Below are the code and all the weights of a small trained network. Each question names an input and a target symbol and asks about switching units off, where a switched-off unit gives its printed mean instead of its output.

import numpy as np


def w(rows, s, z=0):
    codes = np.array(rows[::2]) - 128.0
    scale = np.full(codes.shape[1], s)
    scale[-1] = z or s
    return codes * scale


def norm(h):
    return h / np.sqrt((h * h).mean(-1, keepdims=True) + 1e-5)


def f(y):
    return np.maximum(y, 0)


def softmax(a):
    e = np.exp(a - a.max(-1, keepdims=True))
    return e / e.sum(-1, keepdims=True)


def log_softmax(a):
    a = a - a.max(-1, keepdims=True)
    return a - np.log(np.exp(a).sum(-1, keepdims=True))


def net(x, mask):
    ids = ['γδζθλμστ'.index(c) for c in x.split()]
    T = len(ids)
    res = E[ids] + P[:T]
    u = 0
    for l in range(2):
        r = norm(res)
        for j in range(2):
            rows = slice(3 * j, 3 * j + 3)
            q, k, v = (r @ M[l][rows].T for M in (Q, K, V))
            z = softmax(np.where(np.tri(T) > 0, q @ k.T / 3**0.5, -1e9)) @ v
            o = O[l][rows]
            res = res + np.where(mask[u + j], z, o[:, -1]) @ o[:, :-1]
        u += 2
        y = f(norm(res) @ A[l][:, :-1].T + A[l][:, -1])
        res = res + np.where(mask[u : u + 8], y, B[l][:, -1]) @ B[l][:, :-1]
        u += 8
    return log_softmax(norm(res)[-1] @ U[:, :-1].T + U[:, -1])


Q, K, V, O, A, B = {}, {}, {}, {}, {}, {}
E = w([
[181,59,146,165,121,120,154,80,146,68],'γ',
[62,119,58,104,133,211,144,150,74,72],'δ',
[190,235,106,153,106,230,69,27,148,67],'ζ',
[83,223,144,73,139,75,171,249,113,66],'θ',
[146,74,112,38,195,207,142,30,122,191],'λ',
[58,132,189,209,80,193,75,84,148,176],'μ',
[124,79,135,165,84,85,160,29,132,79],'σ',
[136,129,134,11,115,53,125,107,179,150],'τ',
],0.013)
P = w([
[150,126,6,151,160,66,123,161,187,164],'0',
[161,141,56,123,97,87,184,155,133,162],'1',
[178,132,88,114,79,107,177,133,98,163],'2',
[172,118,119,105,69,126,157,121,91,143],'3',
[139,98,153,103,96,128,153,123,107,120],'4',
[108,90,171,115,121,130,133,124,128,89],'5',
[114,112,151,121,139,117,102,127,129,99],'6',
[116,128,153,132,147,124,87,127,127,91],'7',
[110,166,147,144,149,135,65,117,117,96],'8',
],0.013)
Q[0] = w([
[106,107,118,122,133,222,104,109,94,154],'0.h1',
[130,64,2,125,105,121,100,102,104,50],'0.h1',
[150,89,200,188,118,91,87,117,186,248],'0.h1',
[98,116,167,115,164,101,89,112,88,143],'0.h2',
[74,136,111,162,130,164,100,154,167,101],'0.h2',
[117,88,111,97,107,165,120,103,162,139],'0.h2',
],0.0073)
K[0] = w([
[138,115,138,164,182,182,139,82,57,180],'0.h1',
[68,61,10,152,101,148,67,54,159,55],'0.h1',
[161,99,253,153,80,79,109,49,208,222],'0.h1',
[86,97,137,64,148,120,135,121,196,115],'0.h2',
[115,122,113,134,86,171,119,164,21,89],'0.h2',
[127,93,79,126,120,178,145,91,111,160],'0.h2',
],0.0051)
V[0] = w([
[113,135,75,75,83,106,115,113,104,185],'0.h1',
[98,120,105,201,120,169,103,125,43,67],'0.h1',
[123,107,104,97,163,173,106,129,166,138],'0.h1',
[148,104,129,81,62,101,80,201,119,100],'0.h2',
[199,142,178,92,64,92,129,103,254,170],'0.h2',
[162,81,115,103,138,167,132,65,86,205],'0.h2',
],0.006)
O[0] = w([
[90,116,95,184,112,172,127,170,56,107,251],'0.h1',
[34,150,128,79,121,115,248,208,166,178,237],'0.h1',
[104,181,154,149,104,177,155,151,153,70,170],'0.h1',
[104,83,166,108,119,206,137,85,120,147,67],'0.h2',
[21,141,77,123,102,194,213,253,111,132,210],'0.h2',
[105,162,160,108,107,63,141,235,120,79,216],'0.h2',
],0.0061,0.0022)
A[0] = w([
[81,103,143,116,28,194,44,186,176,175,65],'0.n1',
[111,140,210,169,139,177,85,160,147,180,74],'0.n2',
[118,146,144,70,141,173,84,87,47,64,3],'0.n3',
[126,116,206,80,78,106,115,81,149,187,186],'0.n4',
[100,86,59,130,179,229,115,80,141,223,105],'0.n5',
[68,121,138,93,112,152,129,137,76,70,87],'0.n6',
[117,179,111,35,155,159,80,157,2,82,116],'0.n7',
[58,143,161,201,228,129,87,72,172,36,47],'0.n8',
],0.0067,0.0068)
B[0] = w([
[254,154,168,145,163,98,122,61,72,144,179],'0.n1',
[120,127,194,122,150,14,128,125,76,194,161],'0.n2',
[179,127,227,100,162,5,98,65,135,109,164],'0.n3',
[111,143,104,124,158,161,142,202,110,82,194],'0.n4',
[99,134,103,106,87,138,143,222,147,150,182],'0.n5',
[173,98,143,128,182,102,34,90,117,135,188],'0.n6',
[155,107,121,106,221,164,146,70,123,120,254],'0.n7',
[99,109,152,89,155,116,57,129,169,203,188],'0.n8',
],0.0078,0.0056)
Q[1] = w([
[139,216,126,127,141,141,68,127,119,214],'1.h1',
[174,119,81,191,110,167,251,102,31,103],'1.h1',
[104,137,126,54,240,136,99,110,121,83],'1.h1',
[82,174,174,136,198,124,4,112,216,159],'1.h2',
[143,126,166,211,124,99,155,155,118,136],'1.h2',
[76,33,164,128,159,131,164,139,119,111],'1.h2',
],0.011)
K[1] = w([
[65,109,184,135,178,102,60,133,226,108],'1.h1',
[142,161,11,187,170,87,140,156,157,182],'1.h1',
[106,153,192,74,166,134,148,124,51,99],'1.h1',
[94,99,236,81,130,146,117,113,103,89],'1.h2',
[127,133,139,137,123,105,179,159,89,164],'1.h2',
[174,124,121,94,108,145,192,128,7,143],'1.h2',
],0.013)
V[1] = w([
[168,67,148,103,168,165,128,187,139,201],'1.h1',
[150,32,102,197,111,126,170,190,152,134],'1.h1',
[32,116,157,46,126,1,121,108,52,146],'1.h1',
[46,105,75,119,92,166,122,86,80,70],'1.h2',
[167,112,102,137,51,94,61,113,139,143],'1.h2',
[208,138,133,54,66,133,147,168,165,63],'1.h2',
],0.0062)
O[1] = w([
[119,254,174,77,50,124,130,123,88,113,139],'1.h1',
[153,165,155,72,217,107,88,108,104,126,42],'1.h1',
[164,116,50,153,155,157,180,140,34,91,5],'1.h1',
[135,160,98,223,184,103,152,146,189,96,141],'1.h2',
[68,112,109,160,226,167,67,145,143,116,138],'1.h2',
[154,179,61,121,89,120,47,131,167,133,167],'1.h2',
],0.0082,0.0021)
A[1] = w([
[143,214,148,127,142,163,145,120,131,131,72],'1.n1',
[146,145,103,119,154,163,131,102,93,120,41],'1.n2',
[117,113,109,87,123,107,138,169,126,139,42],'1.n3',
[57,167,69,101,113,150,170,253,126,130,93],'1.n4',
[99,128,89,86,138,157,153,172,139,102,193],'1.n5',
[139,171,160,161,115,111,112,174,88,190,149],'1.n6',
[128,129,169,158,123,98,137,136,124,118,146],'1.n7',
[147,203,105,169,123,189,105,101,159,122,1],'1.n8',
],0.017,0.003)
B[1] = w([
[85,83,92,167,122,160,79,111,118,113,214],'1.n1',
[136,159,135,139,96,94,70,131,214,125,211],'1.n2',
[83,107,116,117,165,211,149,149,124,140,160],'1.n3',
[98,91,240,6,209,181,232,144,101,162,217],'1.n4',
[119,153,54,180,80,173,115,169,75,102,221],'1.n5',
[198,172,139,79,56,13,78,189,80,212,189],'1.n6',
[124,171,109,132,159,176,128,137,108,190,163],'1.n7',
[154,156,47,141,96,207,38,147,85,67,245],'1.n8',
],0.012,0.011)
U = w([
[71,61,167,158,70,119,135,191,245,143,147],'γ',
[198,71,101,87,36,131,204,73,136,126,83],'δ',
[143,135,49,144,67,158,62,165,123,58,94],'ζ',
[161,160,152,1,196,80,102,76,213,85,135],'θ',
[183,207,135,219,169,162,203,81,148,170,111],'λ',
[164,193,189,107,64,92,103,196,101,182,114],'μ',
[167,45,66,177,227,69,134,171,105,128,5],'σ',
[88,72,153,59,163,195,161,143,63,131,196],'τ',
],0.0091,0.0024)

Each question gives the input, a string of symbols that net reads in full, and the target symbol t.
The units are the heads (3 rows each of Q, K, V and O) and the neurons (one row each of A and B). Each row of codes is followed by its name. A weight is (code - 128) times the scale printed after its matrix; where a second scale follows, it is the last column's (O, A, B and U).
mask holds one flag per unit, layer by layer, with each layer's heads first. A switched-off unit (its flag False) gives its mean, the last column of its rows in O or B, instead of its output. The means were averaged over made-up inputs and are rounded, as every weight is.
A unit's drop is (log p(t) with every unit on - log p(t) with that unit switched off) / (log p(t) with every unit on - log p(t) with every unit switched off).
The circuit of an input: a set's keep is (log p(t) with only the set's units on - log p(t) with every unit switched off) / (log p(t) with every unit on - log p(t) with every unit switched off). Starting from the 12 units with the biggest drops (on a tie, the unit counted first), units are removed one at a time, each time the one whose removal leaves the highest keep (on an exact tie, the one counted first), for as long as the keep stays at least 0.8.
circuit, biggest first: the units of the circuit, biggest drop first
unit that matters most: the unit with the biggest drop
top k neurons: the k neurons with the biggest drops, biggest first
drop of u: that unit's drop, to one decimal
input τ ζ σ λ λ τ, target ζ: circuit, biggest first	1.n4
input δ μ τ μ ζ λ γ, target τ: top 2 neurons	0.n1; 1.n2
input λ μ ζ θ δ μ ζ γ, target λ: top 2 neurons	0.n8; 1.n7
input ζ θ μ τ μ μ θ τ σ, target τ: top 3 neurons	0.n8; 1.n8; 1.n6
input λ γ λ λ, target θ: circuit, biggest first	0.h1; 1.n5; 1.n8; 1.n2
input θ μ γ δ μ δ θ θ, target θ: top 2 neurons	1.n5; 1.n8
input γ ζ θ σ ζ μ δ γ, target γ: circuit, biggest first	0.n8; 1.h1; 1.n8
input λ μ γ γ δ μ σ, target θ: top 2 neurons	1.n5; 1.n8
input δ ζ μ ζ ζ δ ζ δ, target θ: top 3 neurons	0.n6; 1.n8; 1.n5
input ζ γ μ ζ μ σ ζ γ γ, target σ: top 2 neurons	0.n8; 1.n4
input ζ ζ γ ζ σ σ, target θ: circuit, biggest first	1.n5; 1.n1
input γ ζ γ, target θ: top 3 neurons	1.n5; 1.n8; 1.n6
input μ ζ λ θ δ ζ τ δ σ, target γ: top 2 neurons	0.n8; 0.n7
input γ γ λ δ γ σ, target μ: top 2 neurons	0.n7; 1.n8
input ζ θ θ ζ μ γ τ θ, target θ: unit that matters most	0.h1
input ζ μ τ ζ ζ μ μ δ γ, target τ: top 2 neurons	0.n8; 1.n2
input θ θ γ μ ζ θ σ, target τ: top 3 neurons	1.n2; 0.n1; 1.n6
input δ θ θ τ ζ σ, target δ: top 3 neurons	1.n8; 1.n4; 1.n5
input γ μ γ ζ γ θ λ δ γ, target δ: top 2 neurons	0.n8; 1.n8
input λ μ δ δ μ λ, target ζ: unit that matters most	0.h2
input ζ μ μ θ, target τ: drop of 1.n4	1.2
input γ λ δ σ λ τ γ, target σ: drop of 0.h2	0.1
input μ μ ζ λ μ λ μ, target μ: drop of 1.n5	0.0
input ζ ζ τ ζ ζ δ σ ζ γ, target λ: drop of 1.n4	0.2
